Below are the code and all the weights of a small trained network. Each question names an input and a target symbol and asks about switching units off, where a switched-off unit gives its printed mean instead of its output.

import numpy as np


def w(rows, s, z=0):
    codes = np.array(rows[::2]) - 128.0
    scale = np.full(codes.shape[1], s)
    scale[-1] = z or s
    return codes * scale


def norm(h):
    return h / np.sqrt((h * h).mean(-1, keepdims=True) + 1e-5)


def f(y):
    return y / 2 * (1 + np.tanh(0.7978845608 * (y + 0.044715 * y**3)))


def softmax(a):
    e = np.exp(a - a.max(-1, keepdims=True))
    return e / e.sum(-1, keepdims=True)


def log_softmax(a):
    a = a - a.max(-1, keepdims=True)
    return a - np.log(np.exp(a).sum(-1, keepdims=True))


def net(x, mask):
    ids = ['αβδζηλμξστφ'.index(c) for c in x.split()]
    T = len(ids)
    res = E[ids] + P[:T]
    r = norm(res)
    for j in range(3):
        rows = slice(3 * j, 3 * j + 3)
        q, k, v = (r @ M[0][rows].T for M in (Q, K, V))
        z = softmax(np.where(np.tri(T) > 0, q @ k.T / 3**0.5, -1e9)) @ v
        o = O[0][rows]
        res = res + np.where(mask[j], z, o[:, -1]) @ o[:, :-1]
    y = f(norm(res) @ A[0][:, :-1].T + A[0][:, -1])
    res = res + np.where(mask[3:7], y, B[0][:, -1]) @ B[0][:, :-1]
    return log_softmax(norm(res)[-1] @ U[:, :-1].T + U[:, -1])


Q, K, V, O, A, B = {}, {}, {}, {}, {}, {}
E = w([
[53,109,110,133,92,146,210],'α',
[157,112,83,103,118,158,180],'β',
[100,52,119,97,254,77,105],'δ',
[160,132,52,86,22,91,158],'ζ',
[103,166,84,36,104,151,151],'η',
[84,200,114,105,121,186,148],'λ',
[193,73,49,92,192,158,147],'μ',
[179,174,46,149,60,139,107],'ξ',
[85,93,114,60,119,75,149],'σ',
[126,24,70,189,106,175,164],'τ',
[133,205,72,179,122,175,118],'φ',
],0.0089)
P = w([
[155,181,176,167,193,97,153],'0',
[123,103,67,83,137,221,147],'1',
[68,154,1,112,138,117,132],'2',
[213,87,133,144,117,71,247],'3',
[147,71,133,65,124,242,139],'4',
[90,197,56,173,196,76,200],'5',
[232,105,60,72,105,12,203],'6',
[93,64,26,90,189,244,63],'7',
],0.0096)
Q[0] = w([
[125,97,38,113,137,180,185],'h1',
[140,128,200,164,106,156,94],'h1',
[154,93,170,111,120,166,118],'h1',
[143,98,185,117,119,194,98],'h2',
[157,82,106,125,118,137,139],'h2',
[101,125,71,100,152,183,126],'h2',
[43,164,56,116,181,181,154],'h3',
[60,140,87,169,125,191,69],'h3',
[112,65,155,76,112,254,86],'h3',
],0.0099)
K[0] = w([
[93,211,238,147,173,88,107],'h1',
[101,77,1,68,73,93,177],'h1',
[99,143,43,158,167,134,139],'h1',
[53,138,15,112,126,101,77],'h2',
[99,167,130,172,170,180,136],'h2',
[122,177,137,196,153,58,174],'h2',
[139,71,112,199,150,11,214],'h3',
[135,247,110,184,140,29,205],'h3',
[34,176,12,171,168,94,107],'h3',
],0.008)
V[0] = w([
[97,152,149,115,97,173,83],'h1',
[164,134,81,199,111,150,195],'h1',
[96,135,59,52,82,117,194],'h1',
[183,161,123,44,128,101,98],'h2',
[114,250,115,118,135,122,123],'h2',
[144,107,141,160,71,13,104],'h2',
[130,111,143,116,185,110,89],'h3',
[215,116,86,121,125,147,102],'h3',
[131,113,118,218,116,156,99],'h3',
],0.016)
O[0] = w([
[101,116,89,136,85,42,81,10],'h1',
[131,50,149,84,176,137,188,200],'h1',
[174,130,104,122,204,77,151,91],'h1',
[154,82,89,251,166,169,139,136],'h2',
[99,120,160,211,131,88,184,208],'h2',
[220,21,156,129,45,116,120,79],'h2',
[156,176,151,163,110,144,97,121],'h3',
[65,85,142,163,111,170,94,146],'h3',
[67,123,135,99,128,73,78,69],'h3',
],0.014,0.011)
A[0] = w([
[117,141,175,151,211,164,159,251],'n1',
[123,149,149,125,82,146,103,85],'n2',
[116,93,192,113,169,138,151,209],'n3',
[149,99,250,116,114,87,78,217],'n4',
],0.013,0.0029)
B[0] = w([
[122,138,2,126,26,62,51,253],'n1',
[162,141,156,164,160,61,161,133],'n2',
[159,153,106,136,32,149,148,197],'n3',
[7,141,239,208,216,220,184,126],'n4',
],0.0087,0.016)
U = w([
[181,21,147,147,69,124,148,100],'α',
[186,166,131,45,108,50,176,98],'β',
[113,153,135,143,127,221,64,94],'δ',
[123,119,50,108,156,196,140,87],'ζ',
[133,141,155,148,191,171,209,255],'η',
[242,153,96,129,38,97,69,149],'λ',
[131,169,84,172,207,76,152,73],'μ',
[142,84,152,43,180,141,41,180],'ξ',
[254,82,145,135,155,134,162,95],'σ',
[81,151,115,134,67,38,125,84],'τ',
[96,49,144,146,38,98,110,107],'φ',
],0.0087)

Each question gives the input, a string of symbols that net reads in full, and the target symbol t.
The units are the heads (3 rows each of Q, K, V and O) and the neurons (one row each of A and B). Each row of codes is followed by its name. A weight is (code - 128) times the scale printed after its matrix; where a second scale follows, it is the last column's (O, A, B and U).
mask holds one flag per unit, heads first, then neurons. A switched-off unit (its flag False) gives its mean, the last column of its rows in O or B, instead of its output. The means were averaged over made-up inputs and are rounded, as every weight is.
A unit's drop is (log p(t) with every unit on - log p(t) with that unit switched off) / (log p(t) with every unit on - log p(t) with every unit switched off).
unit that matters most: the unit with the biggest drop
k most important neurons: the k neurons with the biggest drops, biggest first
heads that matter: for each layer, one digit per head in row order, 1 if its drop is at least 0.15 and else 0, layers parted by /
drop of u: that unit's drop, to one decimal
input δ λ ξ φ α μ, target δ: heads that matter -> 100
input ξ ζ ζ μ δ, target α: heads that matter -> 010
input τ λ η, target ξ: heads that matter -> 010
input δ σ η β α δ δ δ, target λ: heads that matter -> 001
input τ δ δ, target ξ: heads that matter -> 010
input α φ η δ ξ α δ φ, target β: heads that matter -> 011
input ξ δ ξ, target φ: heads that matter -> 001
input λ β ξ ξ τ, target φ: heads that matter -> 101
input φ ξ α δ, target φ: unit that matters most -> h3
input φ η η, target τ: heads that matter -> 011
input β β β δ, target ζ: 2 most important neurons -> n1; n3
input η ξ δ, target μ: heads that matter -> 100
input β ζ α δ β δ β, target ζ: heads that matter -> 011
input ξ δ ξ ζ η η, target α: unit that matters most -> h2
input δ ζ δ, target δ: 2 most important neurons -> n1; n3
input δ η τ, target δ: 2 most important neurons -> n1; n3
input σ τ ζ η, target λ: drop of h2 -> 0.3
input δ β δ μ φ σ φ, target δ: drop of h1 -> 0.4
input ξ ζ η, target φ: drop of h3 -> 0.3
input φ δ ζ δ δ, target φ: unit that matters most -> h1
